Here is a tiny trained network, its code and every weight. The questions are about switching its units off for an input and a class, where a switched-off unit gives its printed mean instead of its output.

import numpy as np


def w(rows, s, z=0):
    codes = np.array(rows[::2]) - 128.0
    scale = np.full(codes.shape[1], s)
    scale[-1] = z or s
    return codes * scale


def norm(h):
    return h / np.sqrt((h * h).mean(-1, keepdims=True) + 1e-5)


def f(y):
    return y / 2 * (1 + np.tanh(0.7978845608 * (y + 0.044715 * y**3)))


def log_softmax(a):
    a = a - a.max(-1, keepdims=True)
    return a - np.log(np.exp(a).sum(-1, keepdims=True))


def net(x, mask):
    res = np.array(x, float).reshape(1, 5) / 4 @ E
    u = 0
    for l in range(2):
        y = f(norm(res) @ A[l][:, :-1].T + A[l][:, -1])
        res = res + np.where(mask[u : u + 15], y, B[l][:, -1]) @ B[l][:, :-1]
        u += 15
    return log_softmax(norm(res)[-1] @ U[:, :-1].T + U[:, -1])


A, B = {}, {}
E = w([
[194,218,176],'x0',
[230,3,210],'x1',
[127,126,129],'x2',
[128,124,127],'x3',
[213,128,30],'x4',
],0.0044)
A[0] = w([
[65,104,255,92],'0.n1',
[121,125,127,132],'0.n2',
[111,125,133,136],'0.n3',
[57,46,87,115],'0.n4',
[185,108,34,3],'0.n5',
[160,175,167,108],'0.n6',
[60,110,252,70],'0.n7',
[14,178,177,166],'0.n8',
[180,239,236,70],'0.n9',
[109,87,221,192],'0.n10',
[114,132,130,123],'0.n11',
[121,128,129,120],'0.n12',
[84,76,107,90],'0.n13',
[90,77,95,94],'0.n14',
[30,35,107,81],'0.n15',
],0.0086,0.0029)
B[0] = w([
[76,101,29,230],'0.n1',
[127,132,128,130],'0.n2',
[121,136,125,134],'0.n3',
[129,195,210,189],'0.n4',
[210,136,68,148],'0.n5',
[104,133,170,151],'0.n6',
[78,117,29,218],'0.n7',
[25,128,14,253],'0.n8',
[65,180,249,228],'0.n9',
[93,34,130,235],'0.n10',
[123,142,126,128],'0.n11',
[127,134,124,125],'0.n12',
[131,161,169,141],'0.n13',
[142,174,170,142],'0.n14',
[104,184,216,200],'0.n15',
],0.019,0.0036)
A[1] = w([
[114,175,224,114],'1.n1',
[112,147,101,88],'1.n2',
[128,128,112,129],'1.n3',
[79,191,60,114],'1.n4',
[142,125,121,50],'1.n5',
[182,141,116,49],'1.n6',
[205,153,115,55],'1.n7',
[148,8,167,1],'1.n8',
[118,137,105,98],'1.n9',
[155,120,111,131],'1.n10',
[109,149,151,121],'1.n11',
[118,141,113,86],'1.n12',
[171,118,115,196],'1.n13',
[109,150,183,57],'1.n14',
[201,151,116,109],'1.n15',
],0.013,0.00081)
B[1] = w([
[81,95,203,208],'1.n1',
[153,115,138,153],'1.n2',
[135,118,129,132],'1.n3',
[240,79,159,255],'1.n4',
[125,122,117,120],'1.n5',
[77,112,106,140],'1.n6',
[47,101,89,164],'1.n7',
[251,176,138,185],'1.n8',
[143,115,135,142],'1.n9',
[118,104,121,127],'1.n10',
[121,126,154,151],'1.n11',
[139,121,133,139],'1.n12',
[110,86,112,136],'1.n13',
[111,128,169,162],'1.n14',
[49,106,92,162],'1.n15',
],0.027,0.0057)
U = w([
[121,96,128,235],'0',
[50,87,14,106],'1',
[78,154,233,93],'2',
[138,97,144,183],'3',
[254,143,115,84],'4',
[112,220,96,2],'5',
],0.0095,0.007)

Each question gives the input, the list of numbers given to net, and the class t.
The units are the neurons (one row each of A and B). Each row of codes is followed by its name. A weight is (code - 128) times the scale printed after its matrix; where a second scale follows, it is the last column's (A, B and U).
mask holds one flag per neuron, layer by layer. A switched-off neuron (its flag False) gives its mean, the last column of its row in B, instead of its output. The means were averaged over made-up inputs and are rounded, as every weight is.
A unit's drop is (log p(t) with every unit on - log p(t) with that unit switched off) / (log p(t) with every unit on - log p(t) with every unit switched off).
The circuit of an input: a set's keep is (log p(t) with only the set's units on - log p(t) with every unit switched off) / (log p(t) with every unit on - log p(t) with every unit switched off). Starting from the 12 units with the biggest drops (on a tie, the unit counted first), units are removed one at a time, each time the one whose removal leaves the highest keep (on an exact tie, the one counted first), for as long as the keep stays at least 0.8.
units of the circuit, in order: the units of the circuit, biggest drop first
unit that matters most: the unit with the biggest drop
top k neurons in layer l: the k neurons of layer l with the biggest drops, biggest first
drop of u: that unit's drop, to one decimal
input [-3,-5,2,-7,-7], class 1: units of the circuit, in order -> [0.n8]
input [-5,5,1,-1,-1], class 2: units of the circuit, in order -> [0.n15; 0.n4]
input [5,6,-3,1,-2], class 4: units of the circuit, in order -> [1.n8; 0.n8]
input [7,6,0,5,5], class 2: units of the circuit, in order -> [0.n1; 1.n4]
input [-8,-7,6,1,5], class 2: top 3 neurons in layer 0 -> [0.n4; 0.n1; 0.n7]
input [5,-8,3,-1,-6], class 4: top 3 neurons in layer 0 -> [0.n10; 0.n8; 0.n1]
input [-8,-7,-2,4,4], class 2: top 4 neurons in layer 0 -> [0.n4; 0.n1; 0.n7; 0.n15]
input [0,6,-3,2,-7], class 1: top 2 neurons in layer 0 -> [0.n1; 0.n7]
input [5,-6,3,4,-3], class 4: top 3 neurons in layer 0 -> [0.n8; 0.n15; 0.n10]
input [-8,-6,-2,5,4], class 2: top 4 neurons in layer 0 -> [0.n4; 0.n1; 0.n7; 0.n15]
input [-2,-6,3,-4,-5], class 4: drop of 1.n1 -> 0.2
input [4,8,-2,7,2], class 4: drop of 1.n8 -> 0.5
input [0,-6,-4,-1,0], class 4: drop of 1.n5 -> 0.0
input [5,-3,-4,3,-8], class 1: unit that matters most -> 0.n8
input [1,-5,3,-4,3], class 4: drop of 1.n4 -> 0.1
